Below are the code and all the weights of a small trained network. Each question names an input and a class and asks about switching units off, where a switched-off unit gives its printed mean instead of its output.

import numpy as np


def w(rows, s, z=0):
    codes = np.array(rows[::2]) - 128.0
    scale = np.full(codes.shape[1], s)
    scale[-1] = z or s
    return codes * scale


def norm(h):
    return h / np.sqrt((h * h).mean(-1, keepdims=True) + 1e-5)


def f(y):
    return y / 2 * (1 + np.tanh(0.7978845608 * (y + 0.044715 * y**3)))


def log_softmax(a):
    a = a - a.max(-1, keepdims=True)
    return a - np.log(np.exp(a).sum(-1, keepdims=True))


def net(x, mask):
    res = np.array(x, float).reshape(1, 7) / 4 @ E
    u = 0
    for l in range(2):
        y = f(norm(res) @ A[l][:, :-1].T + A[l][:, -1])
        res = res + np.where(mask[u : u + 7], y, B[l][:, -1]) @ B[l][:, :-1]
        u += 7
    return log_softmax(norm(res)[-1] @ U[:, :-1].T + U[:, -1])


A, B = {}, {}
E = w([
[113,99,6,78,103,212,141,154,93,140],'x0',
[131,144,124,118,129,118,130,132,129,125],'x1',
[135,146,79,215,108,134,91,163,164,66],'x2',
[116,122,124,121,129,128,127,120,134,115],'x3',
[124,135,116,115,126,118,133,115,136,113],'x4',
[126,127,126,126,129,125,126,126,126,126],'x5',
[181,172,149,124,140,175,46,80,209,183],'x6',
],0.014)
A[0] = w([
[95,109,177,164,122,75,196,169,73,73,192],'0.n1',
[144,164,170,164,98,154,107,150,170,82,17],'0.n2',
[109,133,44,82,115,245,98,152,122,162,2],'0.n3',
[104,99,63,122,93,157,228,189,70,113,99],'0.n4',
[136,150,76,224,104,130,101,167,155,66,223],'0.n5',
[125,119,123,138,147,139,145,68,153,134,128],'0.n6',
[133,137,110,142,143,132,117,141,119,90,105],'0.n7',
],0.012,0.0048)
B[0] = w([
[249,120,56,65,101,213,199,123,224,131,243],'0.n1',
[113,139,105,228,148,185,121,54,139,98,160],'0.n2',
[226,100,125,116,98,114,212,119,164,98,229],'0.n3',
[87,122,184,205,173,96,67,107,15,98,251],'0.n4',
[119,109,93,86,109,58,48,237,165,143,238],'0.n5',
[145,154,167,121,150,121,132,168,134,112,140],'0.n6',
[125,65,172,117,133,115,139,138,188,99,139],'0.n7',
],0.011,0.012)
A[1] = w([
[147,158,166,146,148,198,214,25,86,127,254],'1.n1',
[194,73,77,121,113,133,178,173,157,152,120],'1.n2',
[184,116,164,132,87,79,115,83,128,140,183],'1.n3',
[67,151,200,140,175,63,52,129,141,160,132],'1.n4',
[32,100,110,133,190,53,95,154,8,109,178],'1.n5',
[132,103,117,78,145,149,221,86,111,156,118],'1.n6',
[115,111,116,200,128,116,142,105,186,114,66],'1.n7',
],0.012,0.0045)
B[1] = w([
[36,172,181,56,145,168,199,40,38,213,232],'1.n1',
[127,163,58,12,117,54,123,111,221,116,248],'1.n2',
[69,127,115,115,195,118,128,190,137,105,182],'1.n3',
[2,200,204,174,205,180,148,211,124,121,177],'1.n4',
[76,27,185,210,93,119,80,129,19,155,197],'1.n5',
[241,183,132,224,55,178,141,38,181,169,201],'1.n6',
[142,135,70,178,122,188,77,149,138,91,142],'1.n7',
],0.0098,0.013)
U = w([
[189,158,124,79,98,133,215,43,150,184,198],'0',
[187,106,40,97,107,76,99,153,212,77,254],'1',
[50,185,195,111,187,134,145,121,111,170,56],'2',
[94,154,139,252,147,139,64,170,185,105,56],'3',
[115,79,148,151,106,134,143,42,4,153,77],'4',
[124,33,98,167,70,52,82,197,55,92,33],'5',
],0.018,0.0034)

Each question gives the input, the list of numbers given to net, and the class t.
The units are the neurons (one row each of A and B). Each row of codes is followed by its name. A weight is (code - 128) times the scale printed after its matrix; where a second scale follows, it is the last column's (A, B and U).
mask holds one flag per neuron, layer by layer. A switched-off neuron (its flag False) gives its mean, the last column of its row in B, instead of its output. The means were averaged over made-up inputs and are rounded, as every weight is.
A unit's drop is (log p(t) with every unit on - log p(t) with that unit switched off) / (log p(t) with every unit on - log p(t) with every unit switched off).
The circuit of an input: a set's keep is (log p(t) with only the set's units on - log p(t) with every unit switched off) / (log p(t) with every unit on - log p(t) with every unit switched off). Starting from the 12 units with the biggest drops (on a tie, the unit counted first), units are removed one at a time, each time the one whose removal leaves the highest keep (on an exact tie, the one counted first), for as long as the keep stays at least 0.8.
circuit, biggest first: the units of the circuit, biggest drop first
top k neurons: the k neurons with the biggest drops, biggest first
top k neurons in layer l: the k neurons of layer l with the biggest drops, biggest first
drop when u is switched off: that unit's drop, to one decimal
input [1,4,2,4,0,-1,-1], class 5: circuit, biggest first => 0.n4
input [7,-7,3,-1,-8,1,-2], class 5: top 2 neurons => 0.n4, 0.n1
input [7,-4,3,5,5,-8,-5], class 5: circuit, biggest first => 0.n4, 1.n1
input [-6,-8,-4,1,8,2,1], class 2: top 2 neurons => 0.n3, 0.n1
input [-6,6,2,2,5,1,0], class 1: top 2 neurons => 0.n4, 0.n1
input [8,3,-3,5,-5,7,-2], class 4: top 2 neurons => 0.n4, 0.n5
input [2,4,-6,1,-4,-7,0], class 4: top 2 neurons => 0.n1, 0.n5
input [1,-3,-1,-1,-3,-2,-7], class 4: top 2 neurons in layer 0 => 0.n4, 0.n3
input [7,5,-1,-6,-6,-3,-1], class 4: top 2 neurons => 0.n4, 0.n1
input [0,-8,-5,3,-2,-8,4], class 2: top 2 neurons in layer 0 => 0.n1, 0.n3
input [0,-4,2,7,5,-7,-8], class 1: top 2 neurons => 0.n1, 1.n2
input [1,1,-3,-8,1,-4,-4], class 4: top 3 neurons => 0.n4, 0.n3, 0.n5
input [0,-2,-8,2,-6,-6,6], class 2: top 2 neurons => 0.n1, 0.n3
input [-5,-7,-4,5,-8,-3,2], class 2: top 2 neurons in layer 0 => 0.n1, 0.n5
input [4,-7,-7,1,-2,5,-4], class 4: top neuron => 0.n4
input [-8,-4,-3,2,-4,8,-5], class 0: top 2 neurons in layer 0 => 0.n5, 0.n1
input [-6,2,-6,-5,-1,-4,1], class 2: top 2 neurons in layer 0 => 0.n3, 0.n1
input [-4,-3,-2,0,1,1,2], class 2: top 2 neurons in layer 0 => 0.n1, 0.n5
input [4,-7,3,-2,-3,-1,-3], class 5: drop when 0.n4 is switched off => 6.0
input [0,2,-8,-4,1,-5,1], class 2: drop when 0.n3 is switched off => 1.5
